Below are the code and all the weights of a small trained network. Each question names an input and a target symbol and asks about switching units off, where a switched-off unit gives its printed mean instead of its output.

import numpy as np


def w(rows, s, z=0):
    codes = np.array(rows[::2]) - 128.0
    scale = np.full(codes.shape[1], s)
    scale[-1] = z or s
    return codes * scale


def f(y):
    return y / 2 * (1 + np.tanh(0.7978845608 * (y + 0.044715 * y**3)))


def softmax(a):
    e = np.exp(a - a.max(-1, keepdims=True))
    return e / e.sum(-1, keepdims=True)


def log_softmax(a):
    a = a - a.max(-1, keepdims=True)
    return a - np.log(np.exp(a).sum(-1, keepdims=True))


def net(x, mask):
    ids = ['αγζλτω'.index(c) for c in x.split()]
    T = len(ids)
    res = E[ids] + P[:T]
    r = res
    for j in range(3):
        rows = slice(2 * j, 2 * j + 2)
        q, k, v = (r @ M[0][rows].T for M in (Q, K, V))
        z = softmax(np.where(np.tri(T) > 0, q @ k.T / 2**0.5, -1e9)) @ v
        o = O[0][rows]
        res = res + np.where(mask[j], z, o[:, -1]) @ o[:, :-1]
    y = f(res @ A[0][:, :-1].T + A[0][:, -1])
    res = res + np.where(mask[3:11], y, B[0][:, -1]) @ B[0][:, :-1]
    return log_softmax(res[-1] @ U[:, :-1].T + U[:, -1])


Q, K, V, O, A, B = {}, {}, {}, {}, {}, {}
E = w([
[90,211,115,207,75,138],'α',
[111,103,105,93,99,135],'γ',
[166,166,149,160,88,253],'ζ',
[160,173,151,211,118,109],'λ',
[126,78,126,108,100,102],'τ',
[89,119,152,113,117,178],'ω',
],0.022)
P = w([
[22,97,173,232,114,252],'0',
[101,91,51,181,42,98],'1',
[182,83,103,141,87,155],'2',
[160,51,94,116,27,110],'3',
[161,120,91,131,53,199],'4',
[154,79,106,96,41,216],'5',
[124,43,106,86,1,168],'6',
[140,104,135,105,57,192],'7',
[129,55,156,109,113,150],'8',
[120,144,30,99,115,197],'9',
[164,59,167,182,113,157],'10',
[153,73,160,143,103,162],'11',
],0.0079)
Q[0] = w([
[137,181,1,106,246,90],'h1',
[126,131,104,126,87,134],'h1',
[112,163,168,152,88,201],'h2',
[97,119,82,71,91,152],'h2',
[106,92,95,136,132,162],'h3',
[99,100,67,123,55,144],'h3',
],0.0098)
K[0] = w([
[193,137,5,75,150,96],'h1',
[110,143,106,124,205,171],'h1',
[117,97,133,126,171,161],'h2',
[92,71,115,85,152,163],'h2',
[62,126,129,172,102,111],'h3',
[100,117,133,193,186,185],'h3',
],0.012)
V[0] = w([
[104,43,134,76,27,184],'h1',
[2,93,62,106,166,162],'h1',
[85,80,56,149,59,168],'h2',
[109,61,134,196,29,27],'h2',
[164,51,103,120,104,98],'h3',
[80,184,225,115,65,192],'h3',
],0.0088)
O[0] = w([
[241,150,69,190,181,247,221],'h1',
[214,224,254,56,211,200,174],'h1',
[145,87,200,151,190,167,223],'h2',
[95,91,92,61,215,216,168],'h2',
[149,53,51,45,120,244,91],'h3',
[108,130,237,184,200,160,253],'h3',
],0.0069,0.013)
A[0] = w([
[66,83,166,111,77,107,148],'n1',
[118,139,89,148,164,154,84],'n2',
[136,94,129,194,184,229,251],'n3',
[120,133,132,136,165,92,149],'n4',
[109,138,181,189,170,152,227],'n5',
[139,109,163,142,124,141,61],'n6',
[2,119,169,120,196,104,162],'n7',
[181,174,49,101,95,148,44],'n8',
],0.0088,0.003)
B[0] = w([
[146,59,94,127,144,151,131],'n1',
[158,105,176,118,130,115,138],'n2',
[172,128,78,89,83,47,252],'n3',
[178,148,133,136,24,126,128],'n4',
[139,126,94,201,70,118,211],'n5',
[91,178,81,146,254,104,151],'n6',
[177,104,163,112,32,131,142],'n7',
[142,69,204,131,211,70,127],'n8',
],0.0076,0.035)
U = w([
[188,79,95,117,112,109,244],'α',
[188,144,139,157,190,109,3],'γ',
[139,127,73,152,99,75,187],'ζ',
[109,89,60,126,59,90,111],'λ',
[144,117,1,102,96,118,178],'τ',
[174,130,174,111,84,90,20],'ω',
],0.0081,0.0033)

Each question gives the input, a string of symbols that net reads in full, and the target symbol t.
The units are the heads (2 rows each of Q, K, V and O) and the neurons (one row each of A and B). Each row of codes is followed by its name. A weight is (code - 128) times the scale printed after its matrix; where a second scale follows, it is the last column's (O, A, B and U).
mask holds one flag per unit, heads first, then neurons. A switched-off unit (its flag False) gives its mean, the last column of its rows in O or B, instead of its output. The means were averaged over made-up inputs and are rounded, as every weight is.
A unit's drop is (log p(t) with every unit on - log p(t) with that unit switched off) / (log p(t) with every unit on - log p(t) with every unit switched off).
The circuit of an input: a set's keep is (log p(t) with only the set's units on - log p(t) with every unit switched off) / (log p(t) with every unit on - log p(t) with every unit switched off). Starting from all 11 units, units are removed one at a time, each time the one whose removal leaves the highest keep (on an exact tie, the one counted first), for as long as the keep stays at least 0.8.
circuit, biggest first: the units of the circuit, biggest drop first
k most important neurons: the k neurons with the biggest drops, biggest first
which heads matter: for each layer, one digit per head in row order, 1 if its drop is at least 0.15 and else 0, layers parted by /
drop when u is switched off: that unit's drop, to one decimal
input λ γ τ γ ω γ, target λ: circuit, biggest first => [h1]
input α ω ω, target ω: which heads matter => 101
input τ λ τ, target τ: which heads matter => 011
input α ω ω α ω α τ ω ω, target ω: circuit, biggest first => [h1; n7]
input λ τ ω ω ω, target λ: which heads matter => 100
input τ τ λ α τ τ ζ ζ, target τ: circuit, biggest first => [h1; h3]
input τ γ α ω τ τ τ τ τ λ λ, target τ: which heads matter => 001
input τ γ τ ω α ζ τ ζ, target τ: circuit, biggest first => [n3; h1]
input τ τ τ ω, target τ: 2 most important neurons => [n3; n7]
input α λ ω τ τ τ τ γ, target ω: 2 most important neurons => [n7; n3]
input ω α τ ω α ζ τ ω, target γ: 2 most important neurons => [n6; n7]
input α τ τ τ α γ ω τ, target ω: drop when h1 is switched off => 0.6
input ω α α ζ ω, target γ: drop when h1 is switched off => 0.7
input ω λ τ τ ω τ τ, target γ: drop when h1 is switched off => 0.5
input α γ ζ ζ ω τ, target ω: drop when n3 is switched off => 0.1
input λ τ τ ω α ω τ γ γ τ τ α, target λ: most important neuron => [n6]
